j_313: [ 8 12 -5 -2]
j_750: [23 12  9 54]
j_988: [ 13 -15 -23 -16]
j_883: [-12 -23 103  -7]
q: [ 8 12 -5]	j_313
q: [23 12]	j_750
q: [-15 -23]	j_988

j_348: [  4   4 -52   6  -2  -7 -13  -6  13  12   2   0]
j_370: [  4   4 -52  13  -7 -13  -6   6   2  12  -2  -3]
j_742: [ 13  -7 -10  -6   6   2  12  -2   2  12  -2  -3]
q: [12 -2  2 12]	j_742
q: [ 13  -7 -13  -6   6   2  12  -2]	j_370
q: [-2  2]	j_742
q: [ 13  -7 -13  -6   6   2  12  -2  -3]	j_370

j_10: [-38 -21 -19   8 -13  32  30 -13  57  22 -36  13 -25  27   0  42  25  -1
  -2  -1   5]
j_674: [ 28 -19 -28  31 -58  23  -1  -1   0 -22  20 -57  25 -23  49   9  15 -26
  28 -19   1]
j_942: [  3 -20  17  -7   4   7  17  -3  28  31 -33  18 -31  26 -14   6  10  17
 -23  21  10]
j_905: [ 31 -33 -35  12 -27  21  20 -13  32   0 -10  -5  -5   7  16  32  20 -16
  12 -18  -3]
j_912: [ -4   9  -7 -10 -15 -38 -23  -4 -11   1  14  -5 -24   5   7   3   7 -18
  18  -2   7]
j_896: [ 20   1 -22 -49  19  17  -4  -3  50  25   1   3 -20 -25 -24   5   3  44
 -39   8 -34]
j_237: [-49  -3  20  19   1 -22  17  -4  50  25   1   3 -20 -25 -24  -1   3  44
 -39   8 -34]
j_91: [ 43 -26 -67  41 -48  48   3  -6  26 -45  29 -45  44 -26  48  52  18 -45
  60 -51 -11]
j_514: [-32  -6  39  80 -27 -10  27  39 -46 -21 -16  10  49  45  26 -11 -15 -43
  56 -13  43]
j_867: [ 20   1 -22 -49  19  17  -4  -3  50  25   1   3 -20 -25 -24   5   3  44
   0   8 -34]
q: [ 20   1 -22 -49  19  17  -4  -3  50  25   1   3 -20 -25 -24   5   3  44
   0   8 -34]	j_867
q: [-26  28 -19   1]	j_674
q: [-38 -23]	j_912
q: [ 32  30 -13  57  22 -36  13 -25  27   0  42]	j_10

j_984: [ 47  73 -76  63 -53 -23  -7 -60]
j_462: [ 59  67  13  59 -63 -54 -57  50]
j_227: [ 60 -44 -56 -50 -33  67 -10 -74]
j_92: [-65  62 -54  53  48 -62 -49  43]
j_922: [-65  62 -54  53  48 -62  54 -61]
j_785: [-57  56  47  60  37 -86   4  65]
j_719: [ 10  59 -63  53  48  30  52 -80]
q: [-76  63 -53 -23  -7 -60]	j_984
q: [ 37 -86]	j_785
q: [ 13  59 -63]	j_462
q: [ 60 -44]	j_227
q: [-65  62 -54  53  48 -62  54 -61]	j_922
q: [-76  63 -53 -23  -7]	j_984

j_849: [-13  -6  20 -22 -11 -42 -13  -5 -20]
j_653: [-22  20 -42  -6 -11 -13  41  -5 -20]
j_926: [  6  -1  -2  71   0  -7 -16 -29  90]
q: [-22  20 -42]	j_653
q: [ 20 -42  -6 -11 -13  41]	j_653
q: [-13  41]	j_653
q: [-22  20 -42  -6 -11 -13]	j_653
q: [ -1  -2  71   0  -7 -16]	j_926

j_167: [  0   8   9  -4   8 -49  20   0  52 -13  16 -10   9  -5  -3 -13   8 -45
   1  22  10  11 -20  60 -89  -4  26 -12 -46 -36   7 -38  17  22 -24  37
 -16   6   2 -32  -3  62  28 -12  -3  32  -6 -18  66  10  14 -19  13   9
 -15  61   1  -3   7 -15   6  11]
j_145: [ -2  -4   2  -4   8  -1   5   0  16  -7  10  13   4   6  -3 -11   1  -3
   1   0   2  -2 -16  -1  -4  -4  -7 -16  -2 -10   7 -20  -4  16 -24   7
  -9   6   2 -13  -3   1   4 -12  -3   2  -6  -6  11  10  -5 -14  13   9
 -10  -8   1  -3   7  -2  -2  -9]
j_317: [-73   9   2 -20   8  14   5   0  16  -7  33  17  87   6   2  42 -22   9
   1  -5   2 -22 -20  13  -2   0  -7 -16 -24 -10  -1 -20  -4  16 -24  19
 -16   6  -4  56  -3 -20   4  23  -7  -7  -6 -46  11 -12  -5 -14  13 -25
 -10  -8  33   2   5  -2  -2 -33]
j_98: [ -2  -4   2  -4   7  -1   5   0  10  -7   9  13   7   6  -3 -11   1  -3
   1   0   2  -2 -18  -1  -4  -4  -7 -16 -10 -10   7 -17  -4  15 -12   7
 -16   2  41 -12  -3   1   4 -12  -3   2  -6 -18  11  10  -5 -14  13   9
 -10  -8   1  -3   7  -2  -2  -9]
j_625: [ -2  -4   2  -4   8 -11   5   0  16 -30  13  14  -6  19 -40 -11   1 -35
   1   0   2  -2 -12  -9 -12  16  -2   7 -16  -7 -10 -20 -29  14 -33   7
 -18  41   2 -13 -14   1   4 -49  -3   2 -13 -18   7  12  -5  -1  13 -10
   9  -8 -14  -3   7  22  -2  -8]
q: [41  2]	j_625
q: [-18  41]	j_625
q: [ -7 -16  -2 -10   7]	j_145

j_233: [-43  15  23 -17  50]
j_340: [-37   0  65  -4  50]
j_662: [ -7  17  24 -20  74]
j_722: [-20 -59  28  15   1]
j_548: [-20 -59  21  15   1]
q: [-7 17]	j_662
q: [65 -4]	j_340

j_149: [-18  18 -19  -8  17  -7  14  -1  -4]
j_502: [  7  -6   4  14 -15  13  -7 -14   5]
j_2: [ -8  14 -61   7  52   2 -11  33   0]
j_666: [ 82 -22  74 -15 -64  -6  12 -18 -12]
j_264: [-23   9 -12  14  16   6  -6  10   4]
j_179: [  1  64   3 -12 -16 -32  95  48 -55]
j_409: [-19  -8 -11  12  16   4 -17   6   4]
j_205: [-76 -61  11   7  52   2 -11  33  18]
q: [-16 -32  95  48]	j_179
q: [ -8  14 -61]	j_2
q: [ 16   4 -17]	j_409
q: [-7 14]	j_149

j_627: [ 19  16 -26 -78 -39  77  -8 -26  20  23  12  23  35   4]
j_110: [ 78  -8 -26  20  23  32 -16 -64  13  15 -26 -25  -4 -18]
j_477: [ 19  16 -26 -78 -39  77  -8  13  15 -64   1   8  -3  12]
q: [-64  13  15 -26 -25  -4 -18]	j_110
q: [ 77  -8 -26  20  23]	j_627
q: [-64  13  15]	j_110
q: [ 16 -26 -78 -39  77  -8 -26  20  23  12]	j_627

j_305: [-10  -9  10 -10   4   4  -3 -15 -15   6  -6   1   1   0   7  -3 -20  -3
  -4   0   5   3  -4  -8  -9  -8  14  -8]
j_637: [-17 -21 -18  26  -4 -15 -10  10 -37 -19  53  -2 -36 -38  15 -13 -22 -19
 -21  12 -37 -40 -20  -2 -21   9 -36  13]
j_610: [ 12   1  -4 -15  -4   6 -11   9   4 -29 -14  19 -16  -5 -10  -1  37  -6
 -18  17  13 -32  48  -9  -5  16 -14 -16]
j_493: [  9   8 -48  33   6   6 -11 -27  30  21  50  -4  23  27  99   2 -33  22
 -12   2 -15  17   8  -8  12  -3   9  13]
j_676: [-27  -2  16  16   0  20   2  24 -12  -5 -30  -6  14  23 -18  13 -16 -11
   5   8  10 -47   0  -5  -2  -7 -18  -5]
j_663: [ -6 -26 -22 -39 -10   0  -9   0   5 -48  16  84  -6 -50  17 -52  34  11
   9   9 -43 -19 -29 -13  45  25 -15   1]
j_260: [-10  -5  16 -14  -2  -6  -6  -2   7 -12   0   0   5  -3  -6  -6   5  -4
   6  -8  -7  -7   4 -13   5  -8 -12  -9]
q: [  2 -15  17   8  -8  12]	j_493
q: [-20  -3]	j_305
q: [ 12   1  -4 -15  -4   6 -11   9   4 -29 -14  19 -16  -5 -10  -1  37  -6
 -18  17  13 -32  48  -9  -5  16 -14 -16]	j_610
q: [ 7 -3]	j_305
q: [  7  -3 -20  -3  -4]	j_305
q: [ -9  -5  16 -14]	j_610

j_128: [  7   4   2   9  10  -8   3 -13 -87 -10  -8   3   0   6]
j_151: [ -9  -6  -4 -11 -12  11  -4  16  99  13   9  -4  -2  -6]
j_78: [  1   4   7  -8  12  -9  -7   1   7   0  13  -2   0 -11]
j_932: [  5  -4  -7   8  12   5   2 -13 -81  -5  -8  -1 -10   7]
j_40: [ -2  -9  -9  -7   9  11  -7   2  11   8   9  -7 -14  -7]
j_177: [-13 -11   1  -5  -9   3   5  14  84   7   2  -5  -3  20]
j_228: [ 13  10   0   1  13  -4  -8 -12 -75  -5   4   3   1 -23]
j_655: [  6  -6 -10   8  16   7   0 -15 -98  -5  -7  -3 -14   5]
j_571: [  10    8    6    8   16  -14    0  -16 -104  -13   -5    4    2   -1]
j_968: [   8    3    0    8   15   -6    1  -16 -101  -10   -7    2   -4    3]
j_671: [ -3   3  16  -8  18 -22  -2   2  12  -4  13  -3   0   5]
j_44: [-10   1  16  -4  -6 -16   6  12  76  -1   4   1  10  17]
q: [-11   1  -5  -9   3   5  14  84   7   2]	j_177
q: [ 1 -5 -9  3  5 14 84  7  2 -5 -3]	j_177

j_276: [-16  16 -31  13  11 -10  -8  15  -4  16   8]
j_100: [ 14   9  18  11 -15  16 -31  13 -13   8  31]
j_82: [ 15  11 -34 -10  10 -10  -9  12 -17  12  10]
j_740: [  9  18  14  11 -15  16 -31  13 -13   8  -5]
q: [14  9 18]	j_100
q: [ 18  14  11 -15  16 -31  13]	j_740
q: [ 14   9  18  11 -15  16 -31  13 -13   8  31]	j_100
q: [ 12 -17  12]	j_82
q: [ 16 -31  13  11 -10  -8  15  -4]	j_276
q: [ 10 -10  -9  12 -17  12  10]	j_82

j_726: [  9  67 -15 -48  79]
j_242: [-13   2  77 -22  69]
j_368: [-62  47 -15  46 -12]
j_24: [ 67 -48  89 -20  79]
j_195: [ 67 -48 -15   9 -10]
q: [ 67 -48 -15   9]	j_195
q: [ 67 -48 -15]	j_195

j_687: [-52  12  49   2 -12  31  10]
j_971: [ 16 -16 -30 -30  40  37 -34]
j_821: [  8  10   6  32 -80 -31  80]
q: [ 16 -16 -30 -30]	j_971
q: [  6  32 -80 -31  80]	j_821

j_941: [-43 -34   5  28  40  25 -24  22  16  31 -53  13 -48 -45 -39 -23  22  28
 -31 -31  21  10  41]
j_7: [  8 -47 -38  28 -16 -25 -74 -25  42 -32 -52  -1 -43  -4  18  -6  22  25
  18  25 -25 -20   2]
j_691: [ 29 -29 -41  32   8 -28 -33 -44  35 -44  -4 -32 -37 -48  44 -11  22  23
   0  30 -28  16 -32]
j_261: [-15 -35 -45  18 -61  17 -95  23  54  21 -24  14   4  76 -47  38   5  44
  33 -40  31 -65  11]
j_533: [  8 -47 -38  28 -16 -25 -74 -25  42 -32 -52  20 -48 -14 -32   7  40  60
   2 -18  25  -4  21]
j_585: [-21  18  21  -3 -18  28 -16  21  18  29 -28   7  13  42 -32  15 -28 -16
 -20 -37  18 -35   0]
j_36: [ 14 -17  28 -16 -25 -38   6 -24   9 -29  35  -7  19  45  42  19  11  -1
  -8  36 -28   8 -31]
j_239: [-50 -61 -36  44  26  16 -69  13  44   1 -41  20 -48 -14 -32   7  40  60
   2 -18  25  -4  21]
j_23: [ 18  -7  25 -39 -58 -19 -47 -20  31 -20 -15  16  28  83  14  27 -16 -34
 -11  -2 -20 -78 -21]
q: [  8 -47 -38  28 -16 -25 -74 -25  42 -32 -52  -1 -43  -4  18  -6  22  25
  18  25 -25 -20   2]	j_7
q: [-11  -2]	j_23
q: [19 11 -1]	j_36
q: [ 29 -29 -41  32   8 -28 -33 -44  35 -44  -4]	j_691

j_590: [ -5 -15 -14   3 -44 -12 -82   4   0]
j_745: [-33   3 -44 -14 -12   4 -15 -82   0]
j_818: [ -5  -1  16  -2 -12   4  -4   0   6]
j_354: [ -8 -33   5 -44 -14 -75 -22   5  -6]
q: [-33   5 -44 -14]	j_354
q: [  3 -44 -14 -12   4 -15 -82]	j_745
q: [ -2 -12]	j_818
q: [-5 -1 16 -2]	j_818

